Below are the code and all the weights of a small trained network. Each question names an input and a class and asks about switching units off, where a switched-off unit gives its printed mean instead of its output.

import numpy as np


def w(rows, s, z=0):
    codes = np.array(rows[::2]) - 128.0
    scale = np.full(codes.shape[1], s)
    scale[-1] = z or s
    return codes * scale


def f(y):
    return y / 2 * (1 + np.tanh(0.7978845608 * (y + 0.044715 * y**3)))


def log_softmax(a):
    a = a - a.max(-1, keepdims=True)
    return a - np.log(np.exp(a).sum(-1, keepdims=True))


def net(x, mask):
    res = np.array(x, float).reshape(1, 6) / 4 @ E
    y = f(res @ A[0][:, :-1].T + A[0][:, -1])
    res = res + np.where(mask, y, B[0][:, -1]) @ B[0][:, :-1]
    return log_softmax(res[-1] @ U[:, :-1].T + U[:, -1])


A, B = {}, {}
E = w([
[193,67,205,133,61,190,223,122,182],'x0',
[60,68,209,3,200,93,124,159,166],'x1',
[129,130,127,126,128,130,128,129,127],'x2',
[97,133,59,45,35,53,214,94,123],'x3',
[174,218,171,138,83,42,100,211,215],'x4',
[224,124,65,77,206,128,110,46,222],'x5',
],0.0058)
A[0] = w([
[91,57,109,117,151,191,165,59,51,106],'N1',
[89,51,106,121,154,186,164,60,56,113],'N2',
[199,133,75,105,171,133,113,69,190,119],'N3',
[104,140,67,71,62,54,189,90,114,99],'N4',
[160,184,162,132,93,65,123,187,188,121],'N5',
[65,142,166,167,82,134,150,185,59,127],'N6',
[50,81,218,2,198,81,106,175,191,63],'N7',
[206,135,78,107,175,131,126,76,183,137],'N8',
[162,190,159,129,96,68,121,191,186,109],'N9',
[198,136,76,106,174,132,115,69,189,132],'N10',
[69,141,166,173,72,132,140,188,52,121],'N11',
[194,132,82,103,178,127,120,67,187,123],'N12',
[201,218,43,238,60,156,116,106,101,3],'N13',
[202,39,243,135,58,213,238,120,205,44],'N14',
[152,125,183,192,207,187,46,148,124,49],'N15',
[165,187,154,128,100,70,117,183,182,12],'N16',
[97,133,62,66,63,55,186,91,125,103],'N17',
[162,186,147,135,99,72,111,191,187,101],'N18',
[160,187,164,132,86,64,112,181,188,104],'N19',
[66,137,168,161,79,133,141,185,57,29],'N20',
[62,133,164,169,77,132,147,187,62,122],'N21',
[99,135,63,62,58,55,185,91,121,65],'N22',
[150,123,180,194,212,183,48,153,131,85],'N23',
[157,190,166,129,84,65,123,195,186,97],'N24',
[49,184,58,116,206,62,28,135,74,25],'N25',
[189,129,78,104,175,130,120,69,193,106],'N26',
[149,127,181,189,207,188,50,151,127,86],'N27',
[95,55,103,117,150,190,156,64,52,104],'N28',
[102,136,62,64,60,58,186,94,118,95],'N29',
[191,134,78,101,177,130,121,66,191,114],'N30',
],0.006,0.0019)
B[0] = w([
[105,135,63,143,189,172,83,81,175,184],'N1',
[105,138,66,139,186,173,89,84,175,184],'N2',
[79,93,171,102,77,94,99,138,129,174],'N3',
[163,152,173,151,135,180,161,186,172,196],'N4',
[100,123,76,137,178,169,92,82,159,192],'N5',
[67,86,171,87,72,89,80,131,146,193],'N6',
[203,37,140,245,150,71,242,28,31,255],'N7',
[76,91,169,97,80,93,94,138,130,175],'N8',
[99,118,76,141,180,167,93,84,154,191],'N9',
[74,90,172,102,77,92,98,141,129,176],'N10',
[72,88,172,93,78,89,92,134,145,198],'N11',
[79,94,174,104,73,95,99,146,134,174],'N12',
[187,28,148,221,142,59,230,40,33,204],'N13',
[206,254,32,19,109,51,95,144,15,220],'N14',
[166,162,163,146,123,166,164,189,171,182],'N15',
[110,127,74,137,172,158,103,80,146,170],'N16',
[166,158,172,153,134,173,159,189,171,198],'N17',
[109,117,83,144,174,160,106,84,149,186],'N18',
[99,125,74,139,182,171,94,76,162,191],'N19',
[77,94,167,85,77,82,90,130,140,178],'N20',
[69,84,169,84,77,88,79,129,144,193],'N21',
[170,159,177,154,135,179,166,190,169,194],'N22',
[164,160,167,144,122,166,166,185,167,188],'N23',
[97,122,78,130,172,167,89,87,160,195],'N24',
[216,232,66,46,97,68,125,158,33,208],'N25',
[80,97,177,98,81,94,103,143,132,172],'N26',
[172,165,174,145,117,177,173,197,172,185],'N27',
[98,139,66,141,189,176,86,82,177,181],'N28',
[166,159,175,156,133,181,163,192,173,196],'N29',
[84,98,175,103,77,96,100,144,132,174],'N30',
],0.0074,0.0062)
U = w([
[37,71,189,92,63,85,69,143,149,237],'0',
[84,126,39,145,198,204,80,72,184,175],'1',
[176,47,145,217,141,76,233,58,55,60],'2',
[165,184,185,148,129,202,168,236,189,156],'3',
[180,247,50,37,108,68,101,149,43,5],'4',
],0.011,0.0015)

Each question gives the input, the list of numbers given to net, and the class t.
The units are the neurons (one row each of A and B). Each row of codes is followed by its name. A weight is (code - 128) times the scale printed after its matrix; where a second scale follows, it is the last column's (A, B and U).
mask holds one flag per neuron, in row order. A switched-off neuron (its flag False) gives its mean, the last column of its row in B, instead of its output. The means were averaged over made-up inputs and are rounded, as every weight is.
A unit's drop is (log p(t) with every unit on - log p(t) with that unit switched off) / (log p(t) with every unit on - log p(t) with every unit switched off).
The circuit of an input: a set's keep is (log p(t) with only the set's units on - log p(t) with every unit switched off) / (log p(t) with every unit on - log p(t) with every unit switched off). Starting from the 12 units with the biggest drops (on a tie, the unit counted first), units are removed one at a time, each time the one whose removal leaves the highest keep (on an exact tie, the one counted first), for as long as the keep stays at least 0.8.
circuit, biggest first: the units of the circuit, biggest drop first
k most important neurons: the k neurons with the biggest drops, biggest first
drop when u is switched off: that unit's drop, to one decimal
input [2,-7,7,-6,-2,6], class 2: circuit, biggest first -> [N13]
input [-8,-7,7,-5,8,-8], class 0: 2 most important neurons -> [N11, N6]
input [6,-6,1,-5,7,-7], class 0: circuit, biggest first -> [N11, N21]
input [-4,3,-2,3,-1,-2], class 4: 2 most important neurons -> [N13, N25]
input [3,1,4,8,7,1], class 3: 2 most important neurons -> [N22, N29]
input [7,6,-7,-5,-2,-6], class 4: 2 most important neurons -> [N14, N13]
input [8,8,8,0,7,-7], class 2: 2 most important neurons -> [N7, N25]
input [-7,-7,-6,6,-5,-1], class 2: 2 most important neurons -> [N13, N14]
input [-8,-6,2,-3,-3,6], class 4: 2 most important neurons -> [N25, N7]
input [6,4,7,-1,2,2], class 4: 2 most important neurons -> [N14, N13]
input [7,-7,5,-3,6,-2], class 2: 2 most important neurons -> [N13, N25]
input [0,1,0,3,-2,-1], class 3: 2 most important neurons -> [N7, N13]
input [4,3,-3,-3,0,2], class 4: 2 most important neurons -> [N14, N13]
input [8,5,-2,7,7,-6], class 4: circuit, biggest first -> [N14]
input [-2,-6,-7,-1,1,1], class 2: drop when N13 is switched off -> 0.3
input [3,5,0,8,-7,-7], class 3: drop when N2 is switched off -> 0.0
input [2,5,8,2,-7,-5], class 1: drop when N1 is switched off -> 0.1
